Here is a tiny trained network, its code and every weight. The questions are about switching its units off for an input and a target symbol, where a switched-off unit gives its printed mean instead of its output.

import numpy as np


def w(rows, s, z=0):
    codes = np.array(rows[::2]) - 128.0
    scale = np.full(codes.shape[1], s)
    scale[-1] = z or s
    return codes * scale


def norm(h):
    return h / np.sqrt((h * h).mean(-1, keepdims=True) + 1e-5)


def f(y):
    return y / 2 * (1 + np.tanh(0.7978845608 * (y + 0.044715 * y**3)))


def softmax(a):
    e = np.exp(a - a.max(-1, keepdims=True))
    return e / e.sum(-1, keepdims=True)


def log_softmax(a):
    a = a - a.max(-1, keepdims=True)
    return a - np.log(np.exp(a).sum(-1, keepdims=True))


def net(x, mask):
    ids = ['βγδεηθμξπστφψω'.index(c) for c in x.split()]
    T = len(ids)
    res = E[ids] + P[:T]
    r = norm(res)
    for j in range(3):
        rows = slice(2 * j, 2 * j + 2)
        q, k, v = (r @ M[0][rows].T for M in (Q, K, V))
        z = softmax(np.where(np.tri(T) > 0, q @ k.T / 2**0.5, -1e9)) @ v
        o = O[0][rows]
        res = res + np.where(mask[j], z, o[:, -1]) @ o[:, :-1]
    y = f(norm(res) @ A[0][:, :-1].T + A[0][:, -1])
    res = res + np.where(mask[3:19], y, B[0][:, -1]) @ B[0][:, :-1]
    return log_softmax(norm(res)[-1] @ U[:, :-1].T + U[:, -1])


Q, K, V, O, A, B = {}, {}, {}, {}, {}, {}
E = w([
[144,198,104],'β',
[159,207,110],'γ',
[179,213,113],'δ',
[53,130,213],'ε',
[174,210,110],'η',
[178,230,108],'θ',
[49,49,201],'μ',
[83,119,148],'ξ',
[112,129,178],'π',
[88,69,206],'σ',
[150,196,102],'τ',
[177,3,129],'φ',
[204,189,80],'ψ',
[117,53,79],'ω',
],0.0051)
P = w([
[32,80,169],'0',
[2,181,78],'1',
[216,94,191],'2',
[37,165,63],'3',
[215,106,170],'4',
[60,166,50],'5',
[213,125,149],'6',
[95,176,27],'7',
[220,133,130],'8',
[77,195,18],'9',
],0.0027)
Q[0] = w([
[220,134,254],'H1',
[130,64,78],'H1',
[224,66,96],'H2',
[105,115,104],'H2',
[187,142,153],'H3',
[47,158,107],'H3',
],0.015)
K[0] = w([
[57,144,250],'H1',
[158,160,99],'H1',
[133,78,37],'H2',
[158,168,120],'H2',
[145,138,174],'H3',
[62,140,87],'H3',
],0.016)
V[0] = w([
[93,168,243],'H1',
[124,16,101],'H1',
[119,163,245],'H2',
[29,206,139],'H2',
[199,88,147],'H3',
[49,108,11],'H3',
],0.011)
O[0] = w([
[138,195,255,233],'H1',
[201,71,114,98],'H1',
[195,213,107,253],'H2',
[185,115,51,245],'H2',
[70,112,128,44],'H3',
[231,136,37,152],'H3',
],0.0099,0.0046)
A[0] = w([
[119,130,112,51],'N1',
[140,134,157,32],'N2',
[130,122,130,90],'N3',
[88,211,124,57],'N4',
[154,12,138,2],'N5',
[11,103,21,70],'N6',
[59,254,90,176],'N7',
[137,121,125,42],'N8',
[227,154,111,13],'N9',
[95,161,68,115],'N10',
[55,110,144,225],'N11',
[143,134,188,95],'N12',
[146,122,202,44],'N13',
[138,111,125,119],'N14',
[174,90,68,80],'N15',
[139,178,197,63],'N16',
],0.0093,0.0016)
B[0] = w([
[147,114,123,110],'N1',
[161,119,116,132],'N2',
[124,116,136,118],'N3',
[138,193,161,180],'N4',
[60,202,185,118],'N5',
[220,147,10,138],'N6',
[137,251,144,254],'N7',
[134,133,137,112],'N8',
[49,192,115,255],'N9',
[194,145,100,156],'N10',
[51,138,92,138],'N11',
[154,74,106,182],'N12',
[150,61,97,181],'N13',
[117,130,136,122],'N14',
[60,102,167,184],'N15',
[153,19,139,237],'N16',
],0.018,0.0036)
U = w([
[128,194,102,116],'β',
[140,133,137,3],'γ',
[112,159,155,24],'δ',
[217,155,216,143],'ε',
[135,141,123,20],'η',
[136,167,123,66],'θ',
[225,33,140,238],'μ',
[138,192,113,131],'ξ',
[118,117,181,126],'π',
[170,66,2,128],'σ',
[133,160,124,69],'τ',
[58,92,161,118],'φ',
[156,130,64,107],'ψ',
[31,89,69,249],'ω',
],0.011,0.0047)

Each question gives the input, a string of symbols that net reads in full, and the target symbol t.
The units are the heads (2 rows each of Q, K, V and O) and the neurons (one row each of A and B). Each row of codes is followed by its name. A weight is (code - 128) times the scale printed after its matrix; where a second scale follows, it is the last column's (O, A, B and U).
mask holds one flag per unit, heads first, then neurons. A switched-off unit (its flag False) gives its mean, the last column of its rows in O or B, instead of its output. The means were averaged over made-up inputs and are rounded, as every weight is.
A unit's drop is (log p(t) with every unit on - log p(t) with that unit switched off) / (log p(t) with every unit on - log p(t) with every unit switched off).
The circuit of an input: a set's keep is (log p(t) with only the set's units on - log p(t) with every unit switched off) / (log p(t) with every unit on - log p(t) with every unit switched off). Starting from the 12 units with the biggest drops (on a tie, the unit counted first), units are removed one at a time, each time the one whose removal leaves the highest keep (on an exact tie, the one counted first), for as long as the keep stays at least 0.8.
circuit, biggest first: the units of the circuit, biggest drop first
unit that matters most: the unit with the biggest drop
k most important neurons: the k neurons with the biggest drops, biggest first
which heads matter: for each layer, one digit per head in row order, 1 if its drop is at least 0.15 and else 0, layers parted by /
drop of u: that unit's drop, to one decimal
input ω μ β φ μ μ, target ω: which heads matter => 100
input μ ψ μ μ δ σ γ, target μ: unit that matters most => H1
input ξ φ μ θ τ μ δ, target μ: which heads matter => 100
input θ φ γ ω δ, target ω: circuit, biggest first => H2, N11
input η ε ε ε φ π ω, target ω: circuit, biggest first => H2, H1
input ω γ ψ, target ω: circuit, biggest first => H3, H1
input ψ μ θ, target μ: which heads matter => 101
input μ μ ω π, target σ: which heads matter => 100
input ε θ μ δ δ, target μ: which heads matter => 101
input ε ξ ψ μ τ φ ω γ, target σ: which heads matter => 100
input ψ μ μ ω τ π, target σ: 2 most important neurons => N7, N4
input δ μ γ, target μ: drop of H1 => 0.8
input δ ψ π β τ η τ φ ω η, target σ: drop of H1 => 1.4
input μ τ δ η τ, target μ: drop of H1 => 1.0
input θ μ η, target μ: unit that matters most => H3
